[  6   6   0   1   1   0  -3  -2   2  -9   5   4   4  -5  -3   5  -4   0
  14   0   2   1   2 -15   3  -1] | Z227
[ 6 -5  0 -3  6 -3 -2 -3 -1  2  2  1  0  2 -3 -3  2 -4  6 -3  7  4 10 -7
 -2 -3] | Z227
[ 5  2  0  5  1 -4 -5 -4 -4 -9  2  0 -4 -8  1  3  0 -8  9  1  2 -4  4 -8
 -1  1] | Z227
[ 25   0  20  17   8  -6 -41   0   5 -12 -13   2   0 -36   9   4   2   3
  15  12   4  10   9 -13   1 -10] | Z888
[ 14   0  -5  17   7   7 -23  -3  15   2  -2   2   2 -20   2  -4   3 -10
  10  19   7   9  -7 -11   5  -9] | Z500
[ 23  -4   5  12  12  -6 -35  11   9 -10  -5  -2   1 -28   2  -3  -3   5
   4  14  -3  10   7 -20   0 -11] | Z888
[ 13   1   3  10   2  10  -9  -2   5   0   3   4   1  -7  -3  -3  11   1
   1   4   2   2   1 -13  12  -5] | Z227
[  9  -4  -8  15   1   5 -12  -3  11   4  13  -5 -13  -2  -1  -6   1  -5
  11  -4   0  -1  -8 -12  -5  -2] | Z500
[ 21  -8   5  10  10  -1 -24   0  12  -4  -9   4  -6 -22  -3  -5   3   7
   8  11  -1  13   6 -25   0  -4] | Z888
[  9  -4   1  21   0  12  -4  -1  16  11  -4   4   0  -1   8   3   0 -16
   5  16   3  -1 -14 -15  -2  -2] | Z500
[ 11  -1  -6  16   3   5 -16   0  14   9   1   1  -4  -7   7  -1  -4  -1
   9  17  -4   2  -7 -15  -1  -6] | Z500
[ 14  -4 -12  13   7  -6 -39  -4   2 -12  -9   1  -6 -45  10   9   4  -8
  14  17   4  33   9  -5   4 -17] | Z888
[ 19   3   4  14  21   1 -38   0   9  -6 -19   0   3 -37   4 -14   2   8
  11  19   5  11   3 -38   3 -15] | Z888
[  8  -2   9   4   4  -3  -3  -3  -4   5   0   2  -3  -3   0  -4   4   7
  11  -1  -3   4   9 -14 -11  -4] | Z227
[ 10  -1  -6   4   2   6 -11 -15  14  10  -2   2   3  -7  -2  -3   2 -16
  11  13   5   5 -10 -15  -9  -7] | Z500
[ 21  12   0  14  12  -5 -40  -4  10  -6 -12   8  -1 -39   7   0  -2   4
  14  17   4  12   6 -13   0 -12] | Z888
[ 19  -3   1  17   6  -9 -38  -8   7   0  -8  -3   1 -33   1   2   3   6
   6  16   6  10   8 -10   2  -3] | Z888
[ 13  -7  -6  16   1   8  -1  -5  35  17  -1  14   1   8  15  -9  -3 -12
  10   9   4 -18 -18 -27 -11   4] | Z500
[  0   5  -5  15   3   6  -2   0   4   6   3  -4  -6  -1   6  15   6 -27
  10  12   2   2  -1  -5  -5  -6] | Z500
[ 22   1   1   6  10  -2 -33   3   5  -2  -9   4   7 -31   8  -5  -3   3
  11  19   2   6   4 -14   3 -11] | Z888
[ 13  -5  -7   9  -4   7  -6   1  22  23  -4   1   2  -1  -1  -8   1 -16
   6  15   7  -7 -17 -19  -4   3] | Z500
[  5   2   8  -2   4  -3   1 -16  -2  -4  -3   4  -6  -4 -13   1   2   4
  11  -4  -1   4   5  -7   1  -3] | Z227
[  9  -5 -10   8   2   6  -3  -1  20  16  -6   6   3   4  16  -5  -1 -13
   8   6   2  -7 -19 -21 -11   2] | Z500
[  7  -5 -24  20   3   5 -11  -2  13   2   7  -1   0 -14  10  -5   1 -14
   9  16   7   9  -8  -5  -7  -4] | Z500
[  5   2  -1   0  -3  10  -2  -1   0  10   7   4  -3   1  -3  -2   2  -4
  11   1   0 -10  -5 -12  11   3] | Z227
[  2   2   2   0   5  -2  -5  -2 -10  -7   9  -1  -4  -4  -6   2   1  -7
   4   4   0  11  10  -1  -1 -21] | Z227
[  6  -4  -9  19   5   9  -7   0  12  12   8  -7  -3   1  -6  -8  -5 -20
   8  14   5   3 -12  -9   0  -1] | Z500
[ 11  -1  -9  10   1   5  -5  -1  14   8   9   1  -4  -9   5  -1   1 -13
   9  11   2  -6 -14 -18  -3   1] | Z500
[  3  -1 -12  15   5   2 -22  -8   4   3   5   0 -10 -23   5   3   0 -12
  10  20   6  15  -4  -5  -8 -10] | Z500
[ 10  -2   1  -1  10  -2 -50   0   4  -8 -10   1  -1 -45   2  23  -5   2
  16  16   7  23  11  -6  28 -15] | Z888
[  6   0   9   5   5   0  -7  -8   5   3   4   4   2   1  -2  -5   6   4
   4  -2   0  -9   8 -11   0   1] | Z227
[  8   1  -9  20   0  11 -10  -7  13  13   3   0   2   0   9  -3  -2  -8
   8  12   9  -1 -13 -21  -8  -7] | Z500
[  9   3   5   2   5   4 -16  -8   9  -3   0   8   0  -3  -4   5  -3  16
   9   1   2   5  -1 -17  -4  -1] | Z227
[ 12   9   6   0   3   2  -1   2   2   2  -3 -74   1   2  -5  -4   4   9
  14  -2   1  -2   4 -13  -1  -1] | Z227
[ 22   0   1  24  18  -7 -37  -3  11  -6 -13 -12   2 -28   3   1  -1   9
  14  17   9  13  18 -13   4 -21] | Z888
[  6  -6  -1   5  -3   4  -1  -4  13   9   4   2   5  -3  11  -1   0 -12
   8  13   4   1  -9  -8  -4  -4] | Z500
[ 10  -4  -6   7   1  -1  -3   0   9   7   1   2  -2   4  -7   0  -3  -4
  10   8   6   0   3 -13  -4   2] | Z500
[ 15   0  -1  -5   3  -9 -21  -9  13  -2  -5  -2  -2  -5  -2 -26  -4   1
   9  -1   2   2   7 -19  -1   7] | Z227
[  4  -8  -9  18  -2   4  -9   0  23   9   3   3   4   1  11  -7   0 -14
  10   6   9 -13 -10 -22   0   9] | Z500
[  9  -9 -18  18  -5  11  -6   3  22  13  12   3   0   9  10   0  28 -17
   9   9   9 -12  -9 -13 -10  -3] | Z500
[ 13   3  -5  11  12   1 -29   8  12  -5 -14   8   1 -36  -1  -5   4   4
  11  17   3   9   6 -15   2 -13] | Z888
[  2   0   2   0   2   0  -1  -3  -2 -11   0   7  -3   2  -3   2   6  -2
   2   3  -1   9   7  -9   1  -2] | Z227
[ 28   3   6   7  16  -4 -38   0  12  -7 -20   6   8 -43   3  -3  -5   9
  14  13   0   8   7 -18  -2 -11] | Z888
[ 23   2   5  11   7  -3 -37  -2  13  -7 -12   1   1 -31   3   2  -1  -1
  10  16   5  12 -20 -20   9 -11] | Z888
[  6   3   6   4   3   3 -10  -1  25 -11   2  -4  -3 -10  -7   0   2 -11
   6  -9   0  14   8   3   1   0] | Z227
[ 19 -10 -13  11  -2   6   3  -5  28  26  -3   6  11   7   9 -11  -6  -5
   4  -4   6 -33 -26 -40  -3   8] | Z500
[ 11  -2   1   9   4  -1 -24  -4   4 -14  -1   2   0 -13   3   0  -3  -7
  12  14   2   8   4  -7   0 -11] | Z888
[  7 -13  -8   5  -1   9  -2   1  20  11  12   0  -2  13   7  -2   1 -15
  11   7   2  -5 -18 -18 -10  -4] | Z500
[ 14 -18  -5  11   6  -4 -23  -1   0  -5  -6  -3  -1 -17  -1   2  -1  10
  12  17   7   8   3 -13   0  -8] | Z888
[ 19  -8  -9  11 -13  10  -5   1  26  15   3   9   6  26   8  -6   0  -4
  15   5   9 -20 -25 -27  -9   7] | Z500
[ 17  -4   1  16   7  -4 -32  -5  17   1  -8   2   3 -18   1   1  -1   0
  12  19   2   5   1 -11   8  -9] | Z888
[  9   0  -5  18   2  -2 -21   0   8   3  -1   2  -3 -19   9  -3  -5  -4
  13  15   6   5   0 -14  -2  -8] | Z888
[ 11  -2   2  14   5   2 -23  -4  10   3  -3   1   0 -16   8   0  -1  -8
  15  16   6   5  -3 -16   2  -4] | Z888
[ 12  -3   0  19  -2   1  -4   1  21   8   4   3   3   1   2  -2  -7  -8
   8   5   1  -2  -4 -14  -1  -8] | Z227
[ 11  -4 -11  15   2   6  -4   0  17  14   5   6  -3   2  14  -6   1 -22
   5   4  -2  -8 -15 -32  -9   0] | Z500
[ 11  -3  -7  12  -5   7  -1   5  10   5  -5   3   2   6   5   0   1  -6
  10   3   0   2  -6 -14  -4   1] | Z500
[ 13  -2   5   4  -1   0 -16  -2   1   0  -3   2   0 -10  -2   1   1   8
  16   1   2   5   4 -12   1  -8] | Z227

[  1   5   2   0 -15   7   6  10   0  -6  -7  -8   2 -13  -3   5   8  10
   0   1   1   3  10  -6  -8   1] | Z309
[ 3 -7 -4 13 -5  9  9 16  1 -4 -4 -5 -4 30 -7 -2  4 10  2 -2 -5  0  2  6
 16  8] | Z430
[  8 -16  -3  -5  -8   4  20  21   0   2  -3  -3   6   6 -10   2  11  13
  -4   9   1   3   5   5   7   4] | Z522
[ 11   2  -1   1  -3   5   2   1   6   0  -3  -8  -2  -8   1  -3   6   8
   4   2 -16  -1  -4  -2  -9  -4] | Z28
[ 8  4  1 -4 -1  7  7  6  1 -4 -6  2 -4  6 -7 -3  4  7  1  7 -7  9  3 -1
 -5 -2] | Z522
[  3 -13 -10 -11  -6   3   8  20   2  -5  -1  -5   4   1  -7   5  11   7
   2   0   4   4   2   5   7   2] | Z522
[  6 -14  -2  -2  -7   3  15  19   1  -2  -3  -2   4  14  18   1   4  10
  -4  -2  -3   6 -13   2  14   9] | Z522
[ 8 -7  3  3 -2  4 13 11 -2  5  3 -2  3  7 -6  0  7 13 12  0  1  0  1  0
  5  9] | Z309
[  2 -13  -4  -6 -20   5  14  18   6 -16   3  -2  15   3  -7   5  12   4
   6  -2  -1   0  -4   6   2   4] | Z522
[  0 -24   0  -4  -7   0  11  26   5 -11   6   7   2 -18  -7  17  12   9
   2  -1   9   4  -9   4   8   8] | Z349
[  3 -21  -2  -1  -6   1  21  19   2  -8   9   0   5  12 -10   7   6  15
  -5  -3   9   8  -4   5  20  11] | Z309
[  3 -21  -2   2  -8   0  16  22   2 -14   0   2   3   7 -13  10  15  11
   2  -3   4   6  -4  11  10   9] | Z28
[  6  33   3   1  12  -1 -12 -23   0  10 -15  -6 -11 -15  10  -9  -5   2
  -8   7  -8  -5  10  -8 -19 -10] | Z775
[  6  -9  -2 -18 -10   7   9  15   6 -22   2  -1  -6  -2 -15   4  11   9
   4  -4   2   4  -2   4   5 -17] | Z28
[ 13   7  -2  -2   2   4   9  14   0  -4  -8 -29  -3  26 -10  -5   1  10
   2  -4  -8   8  -1   0   6   8] | Z522
[  4 -11   0   1  -9   0  11  14   3  -9   6   3   1 -11  -4  10   7   6
   2  -1   9   1  -2   1   3   2] | Z349
[ -2 -20   5  -1 -11   2   9  18   4  -4  11   4   8   3  -8   7   6  -2
  -2  -2   3  -4  -6  10  15   9] | Z349
[  7  20  -1  37   6   4  -9 -13  -2   8 -12  -8 -10  -3   6 -11  -3  -1
  -1   3 -10  -4   9  -9  -7 -11] | Z775
[ 27 -11 -17   3   1   7  14  17   1  -9  -4  -3   1   5 -10   0   7   9
   1   1  -7   0  -7  -6  11  15] | Z309
[ 14 -13   0  -1  -3   1  10   8   0  -5  -5  -2   1  -1  -6   5   9   7
   3   2  -4  -3   3   0  -9  -9] | Z430
[  1  12  -3   4 -10   1  -1 -11   3   0  -3   1 -11 -16   4   2   1   0
   0   1  -2  -5  26  -2 -11  -8] | Z28
[  7  20   0   4  -1  -5  -9 -11   2  -2  -5  -4  -4 -21   8  -2  -2   0
   0   3   1  -2   8  -4 -15 -10] | Z775
[  8 -39  -6 -21  -4   1  26  27   4 -10  18   5  14  24 -14   4  11   4
   7  -9   6   8 -12  14  27  19] | Z349
[ 11 -10 -17   2  -2   2   9  19   5  -3  -9  -1  -6  19 -12   2   7   3
  -1 -15  -2   7  -1   3   8   7] | Z28
[  8 -15  -2   1   0   0  14   9   1  -9  -2  -5   3  24 -11   0   8  10
   2  -9  -1   5  -7   8  12  20] | Z349
[  7  -7   3  -2   0   1   4  12   0   1   0  -6   0   6  -3   0   4   8
   4   1   1   1 -11   2   7   2] | Z522
[  3 -11  -3  -6  -6  16  13  14  -2  -8   1  -1   9  -1  -8  14   9   8
   1  -5   9   7   3   7   6  10] | Z309
[  4 -18  -8  -1  -8   2   8  15   4  -5   0   1   4   5 -10   7   5   4
   0 -14  -1   2  -5  10   7   5] | Z522
[  5 -16  -8  -5  -3   9  21  30   2 -10  -9   4  -1  24 -13   1   7  20
   3  -4   3  10   2  10  21  11] | Z28
[  4 -21 -23  -2  -3   5  12  17   3  -8  -2  -9   5  16 -19   2   9   9
   0  -5  -3  -2   0   0  13  12] | Z430
[ 24 -21   2   1 -11   5  15  23   3 -15  -2  -5   3  24 -12  -2  10  15
  -3  -4   1   7   8  10  16   4] | Z28
[  2  10  -2  -2  -7   5   8   9   0  -4 -12  -6  -8   3  -4   8   3   6
   1  -1  -1   6   8   1   2  -1] | Z28
[ 1  2 -4 -5  4  3  5 11 -1 -1 -3 -2 -4 22 -6 -8  1  4  3 -7 -3  3 -7 -1
  4  9] | Z522
[  8 -23 -10  -1  -2   3   7  13  -2   0   1  -6  -5  28  -9  -2   6   6
   0  -3  -6   6  -2   3  17   2] | Z309
[ 4 -7 -1 -1  3  1  4  5  2  1  2  1  3  0 -6  2  3 -5  2  2  5  2 -2  1
  0  4] | Z309

[ 33   3   4   0  -6   9   6   9   1  11  -4  -6  -7   2   3  22  -6   0
   2  -8 -11   6   5   1   5  -9] | Z865
[ 18   6  12 -10  -4  20   9   5 -19  12  -8   1  -2   3   1  13  -1 -11
   3 -11  -7   2  21  -7  11 -10] | Z154
[-16   8 -12  -2   3   2   7 -21   3  -1  -3  -1   6  -6   3 -11   3  -5
   3   0  -4  -3   4   5   1 -19] | Z871
[ 13  11   3  -5  -6  23  -3   5   7   1  -8   4   1   5  -2  12   5 -14
  -3 -10  -3   1  19   1  -1  -4] | Z698
[ 11   8   4   3  -8  16  11   3   0 -16  -1   0   2  -2 -11  14  -4  -8
  -7  -2   0   4  11  -1   4   3] | Z658
[-24   0   0  -2  -3  -2  -1  -4   2  -8  -2   5   8   4  -5 -15   2 -10
   5  -7   1  -4   2   4  -1 -13] | Z871
[  2  -3  23   6 -12  -5  -9   9  13  -4   8  13   5   2   9   7  -1  -4
   0   1   3  -2   0   5   1   2] | Z154
[-19   7   4   9  -6  -2   7 -25   0  -5  -2  12  11   5   0 -15   2  -6
  -4   0   4  -6  -1   2   7 -22] | Z871
[-15   5   0   3  -3   7  10  -1  -2  -6  -1   6  15   7   2  -1   1 -17
  -6  -3  -7  -2  12   8  -2 -28] | Z871
[-1  3  5  0 -3  3 -1  2 -1 -4  3 10  4  1 12 -1  3 -3 -1  0  3  1  4  1
  5 -1] | Z154
[ -1   2   0   0  -7  -6   2   4   7   4  -6   1   6   2   9   2  -1  -6
   1  -4   1   1   4  -3   3 -11] | Z865
[-16  -2   6  12 -11   4  -8   8   5   0   4   7   4   1  10   4   2  -2
 -14   1   7  -2   1   5   1  -9] | Z658
[-11   3   3   1  -6  -1   1   6  12   3  -7   9   8   1   0  -3   0  -6
   1   1  -4  -2   5  -4   3 -21] | Z658
[ -1   8  12   1  -7  13   6   8   2  -3  -1   5   7   5   4   4  -3 -10
  -3  -7  -2   4   6   8   8 -16] | Z658
[  5   1  -1 -12   0  16  13  -3  -3   3  -3  -1   2   0  -1  11   3  -7
  -8  -5  -2   6  20   1   4  -7] | Z154
[-19   3  12 -10   8  -3  -9   9   6  11   0   3   5  11   9  -6   5  -8
  11  -6 -12  -6  12 -14   5  -6] | Z154
[ 52   1  15   8 -17  16  11  -9   4   7  -4  20  -9   2   4  20 -10  -4
   6  -6  -3  10   6   9   3 -39] | Z865
[-18   9 -16  -4   4  18  19  -6  -5  -5 -12   3   9 -12   1   3   4 -22
   2 -14  -6   0  18  -8   3 -36] | Z871
[ -6   5 -14  16 -11   8  25 -14  -8 -17  -2  -1  11   2   2  -4  -5  -1
 -17  -1  -7   4  -5  23  -3 -39] | Z698
[-20   2   0  12  -9   3   4   4  31 -10   1  14  21   9  13  -9  -3 -15
  -2  -6  -1  -6   2   6   6 -32] | Z871
[ 18   9   9  14 -18  38  24  -3   7  -7  -8  10   5   8   6  14  -2 -26
 -15  -8  -8   8  22  24  17 -44] | Z698
[ 36  -2   8 -13   2   1  -4   3  -3  16   6 -10  -5   5   0   8  -1  -3
  14  -8   0   3  -3 -11  -4   8] | Z865
[ 27   0  14  13 -17   8   2  -6   6 -13  -2   6   1   3   5  12  -4  -1
 -10   1  -3   5   1  15 -10 -14] | Z698
[ 59   6  -5   8 -14  22  21 -15  -3  15   7 -11 -16   1  -1  26 -11   3
 -18  -6  -4   9  10  18   1 -11] | Z865
[ -8  -2   0   0  -5   6  -2   4   4  -3   1   7   3   2   2   3   2 -11
  -6  -8  -7   2   4   6   3  -8] | Z658
[ 20   2   5 -15 -11   4   3   1  14  10  -1  -4  -4   0  -1  -1   0   4
  -4  -1  -2  -2   3  -3   3  -1] | Z865
[  4   4   5   7  -9  13   8   4   4  -4   3   1   1   2  -5   9   3  -3
  -8  -9   2   5   8   3   1 -11] | Z658
[ 25   4   9   8 -11  19   1   3   4  -1   2  11  18   2   0  12  -4   2
  -3  -3  -4   6   3  10   9 -14] | Z658

[-13   7   0   6 -13   3  -8   2 -11   4   7  -4  46  -9 -23  44 -50  -7
 -13  31   4   2 -10  14   6  -4] | R
[ 17  10   2   4 -11   0 -13  -1   6  20  25 -29  -6  -8   5  43  38 -15
  15 -33   0  10  53   6  16  10] | R
[  9  17  19   4   3  11 -11  11  -8  12  10 -10  26  23   5  27 -38 -12
  -6  27 -11  -2 -18   2 -24  39] | G
[  2  -1  15 -44   2  -9   0   8   5  16   2  -6  44  59 -13  33 -31   0
  27   1   0   0  15   2 -33   9] | R
[  0  14  23 -18   1  -7 -21  -8  14 -13  27 -15  10  22  11   3 -41 -31
  40 -31 -13  -2  28 -12 -19  47] | R
